Below are the code and all the weights of a small trained network. Each question names an input and a class and asks about switching units off, where a switched-off unit gives its printed mean instead of its output.

import numpy as np


def w(rows, s, z=0):
    codes = np.array(rows[::2]) - 128.0
    scale = np.full(codes.shape[1], s)
    scale[-1] = z or s
    return codes * scale


def f(y):
    return y / 2 * (1 + np.tanh(0.7978845608 * (y + 0.044715 * y**3)))


def log_softmax(a):
    a = a - a.max(-1, keepdims=True)
    return a - np.log(np.exp(a).sum(-1, keepdims=True))


def net(x, mask):
    res = np.array(x, float).reshape(1, 5) / 4 @ E
    y = f(res @ A[0][:, :-1].T + A[0][:, -1])
    res = res + np.where(mask, y, B[0][:, -1]) @ B[0][:, :-1]
    return log_softmax(res[-1] @ U[:, :-1].T + U[:, -1])


A, B = {}, {}
E = w([
[27,89,167,166,98,90,175],'x0',
[198,117,211,254,175,127,148],'x1',
[148,168,35,192,41,51,108],'x2',
[156,68,199,103,100,67,62],'x3',
[158,24,43,136,118,156,167],'x4',
],0.0067)
A[0] = w([
[93,122,88,55,123,117,93,104],'n0',
[113,117,156,101,166,165,135,56],'n1',
[96,125,149,144,109,107,164,4],'n2',
[127,110,161,104,139,165,133,61],'n3',
[148,7,95,137,95,154,147,81],'n4',
[139,86,166,96,144,136,113,68],'n5',
[118,113,173,84,159,155,153,146],'n6',
[157,124,153,182,128,142,135,98],'n7',
[205,164,94,105,179,154,104,85],'n8',
[47,91,151,157,117,108,167,106],'n9',
[91,131,98,70,127,125,112,78],'n10',
[109,236,198,113,112,116,103,74],'n11',
[138,62,93,131,140,138,132,54],'n12',
[106,173,157,142,131,131,101,82],'n13',
[42,83,139,171,118,108,153,74],'n14',
[82,214,77,180,161,205,225,32],'n15',
[172,153,116,108,159,129,125,20],'n16',
[40,99,149,171,110,121,155,129],'n17',
[159,65,180,87,87,72,87,72],'n18',
[132,162,93,162,95,92,111,61],'n19',
[154,96,129,170,149,129,139,48],'n20',
[115,114,157,105,159,166,137,72],'n21',
[131,158,163,119,110,119,93,12],'n22',
[151,138,155,188,138,148,118,48],'n23',
[97,187,157,130,142,113,100,29],'n24',
[98,199,176,118,134,99,107,94],'n25',
[225,141,120,94,129,153,93,130],'n26',
[129,79,92,119,120,142,127,49],'n27',
[107,129,107,60,108,116,131,101],'n28',
[153,22,78,133,143,143,145,86],'n29',
[109,129,115,72,85,141,124,97],'n30',
[150,81,161,110,98,103,79,9],'n31',
[149,147,100,155,77,107,107,12],'n32',
[169,141,149,194,180,117,160,103],'n33',
[205,161,118,104,125,149,112,70],'n34',
[169,106,158,194,130,146,125,115],'n35',
[160,134,150,177,150,126,156,114],'n36',
[154,90,151,105,87,72,85,49],'n37',
[169,90,171,158,116,113,107,76],'n38',
[135,170,82,191,63,61,124,121],'n39',
[132,119,160,84,166,145,162,52],'n40',
[114,133,115,62,91,127,132,94],'n41',
[94,107,153,110,187,178,142,128],'n42',
],0.011,0.0038)
B[0] = w([
[59,116,165,161,103,126,168,204],'n0',
[136,67,66,111,126,150,130,154],'n1',
[105,79,80,13,130,139,127,128],'n2',
[131,88,74,112,119,139,117,145],'n3',
[166,205,79,116,162,107,182,207],'n4',
[124,88,77,126,133,135,98,157],'n5',
[177,100,115,192,107,145,121,188],'n6',
[79,122,124,128,107,134,155,165],'n7',
[144,99,185,38,110,125,111,198],'n8',
[154,118,183,52,100,147,107,187],'n9',
[68,102,135,134,108,126,162,174],'n10',
[160,201,72,120,156,109,202,206],'n11',
[133,143,81,97,151,113,158,152],'n12',
[116,145,96,99,138,118,160,146],'n13',
[142,97,152,15,112,141,116,182],'n14',
[68,162,100,114,215,72,3,228],'n15',
[110,93,107,44,125,127,117,132],'n16',
[159,111,191,69,95,137,118,195],'n17',
[94,175,133,148,177,101,30,200],'n18',
[140,49,76,118,129,143,135,178],'n19',
[80,117,95,91,124,129,165,144],'n20',
[141,80,75,124,114,139,124,154],'n21',
[110,121,62,56,159,110,129,131],'n22',
[60,97,105,89,116,132,157,157],'n23',
[125,124,54,54,144,112,168,147],'n24',
[158,180,109,121,153,117,188,182],'n25',
[168,131,192,74,94,135,118,213],'n26',
[102,133,92,89,142,128,164,144],'n27',
[73,125,145,150,112,139,155,180],'n28',
[165,202,83,128,151,106,184,203],'n29',
[76,119,145,139,119,140,154,172],'n30',
[78,110,78,72,173,116,82,152],'n31',
[126,57,54,79,126,151,126,159],'n32',
[55,125,141,150,100,140,162,198],'n33',
[139,96,148,46,117,141,121,171],'n34',
[72,131,147,160,105,141,159,189],'n35',
[80,126,138,143,107,128,152,174],'n36',
[102,108,96,118,169,122,69,169],'n37',
[66,123,131,134,141,121,111,166],'n38',
[194,45,71,182,109,173,131,254],'n39',
[138,63,65,107,113,130,127,154],'n40',
[74,120,146,139,118,141,154,175],'n41',
[174,93,100,198,110,140,120,188],'n42',
],0.029,0.0066)
U = w([
[229,231,59,102,185,88,253,122],'0',
[60,134,139,161,89,142,196,104],'1',
[243,64,47,176,122,175,120,68],'2',
[132,163,101,125,229,73,24,254],'3',
[228,147,191,22,90,138,136,100],'4',
[253,202,197,233,105,131,137,154],'5',
],0.0066,0.0028)

Each question gives the input, the list of numbers given to net, and the class t.
The units are the neurons (one row each of A and B). Each row of codes is followed by its name. A weight is (code - 128) times the scale printed after its matrix; where a second scale follows, it is the last column's (A, B and U).
mask holds one flag per neuron, in row order. A switched-off neuron (its flag False) gives its mean, the last column of its row in B, instead of its output. The means were averaged over made-up inputs and are rounded, as every weight is.
A unit's drop is (log p(t) with every unit on - log p(t) with that unit switched off) / (log p(t) with every unit on - log p(t) with every unit switched off).
The circuit of an input: a set's keep is (log p(t) with only the set's units on - log p(t) with every unit switched off) / (log p(t) with every unit on - log p(t) with every unit switched off). Starting from the 12 units with the biggest drops (on a tie, the unit counted first), units are removed one at a time, each time the one whose removal leaves the highest keep (on an exact tie, the one counted first), for as long as the keep stays at least 0.8.
circuit, biggest first: the units of the circuit, biggest drop first
most important unit: the unit with the biggest drop
top k neurons: the k neurons with the biggest drops, biggest first
drop of u: that unit's drop, to one decimal
input [7,8,-3,-5,-8], class 0: circuit, biggest first : [n11]
input [4,-3,-4,-2,-1], class 2: top 3 neurons : [n42; n26; n8]
input [-4,-4,-8,7,6], class 2: top 2 neurons : [n6; n15]
input [-8,5,-8,-5,-6], class 2: top 2 neurons : [n42; n6]
input [-6,-7,-3,-8,2], class 3: top 3 neurons : [n15; n33; n35]
input [-6,-7,1,7,-3], class 1: top 3 neurons : [n0; n15; n28]
input [7,0,0,-6,0], class 4: top 2 neurons : [n17; n9]
input [7,-2,1,5,6], class 4: top 4 neurons : [n9; n14; n17; n11]
input [4,-1,6,-6,5], class 2: top 2 neurons : [n39; n18]
input [-6,3,-1,-4,7], class 0: top 2 neurons : [n29; n4]
input [-4,-5,-7,-8,7], class 3: top 3 neurons : [n15; n39; n11]
input [8,7,3,1,6], class 4: top 3 neurons : [n14; n9; n17]
input [3,-2,0,-8,8], class 0: top 3 neurons : [n29; n4; n18]
input [3,-8,-3,-1,8], class 0: most important unit : n4
input [2,0,-4,-4,-2], class 2: top 2 neurons : [n18; n42]
input [0,0,-3,5,1], class 3: top 2 neurons : [n39; n18]
input [-8,-8,7,1,7], class 1: top 2 neurons : [n0; n28]
input [-6,-7,-8,-7,-7], class 2: drop of n6 : 0.8
input [-6,-1,6,2,-8], class 0: drop of n11 : 0.9
input [3,-8,-5,7,2], class 1: most important unit : n0
input [0,-2,-5,8,6], class 3: drop of n11 : 0.1
input [-5,7,4,8,5], class 3: drop of n41 : 0.1
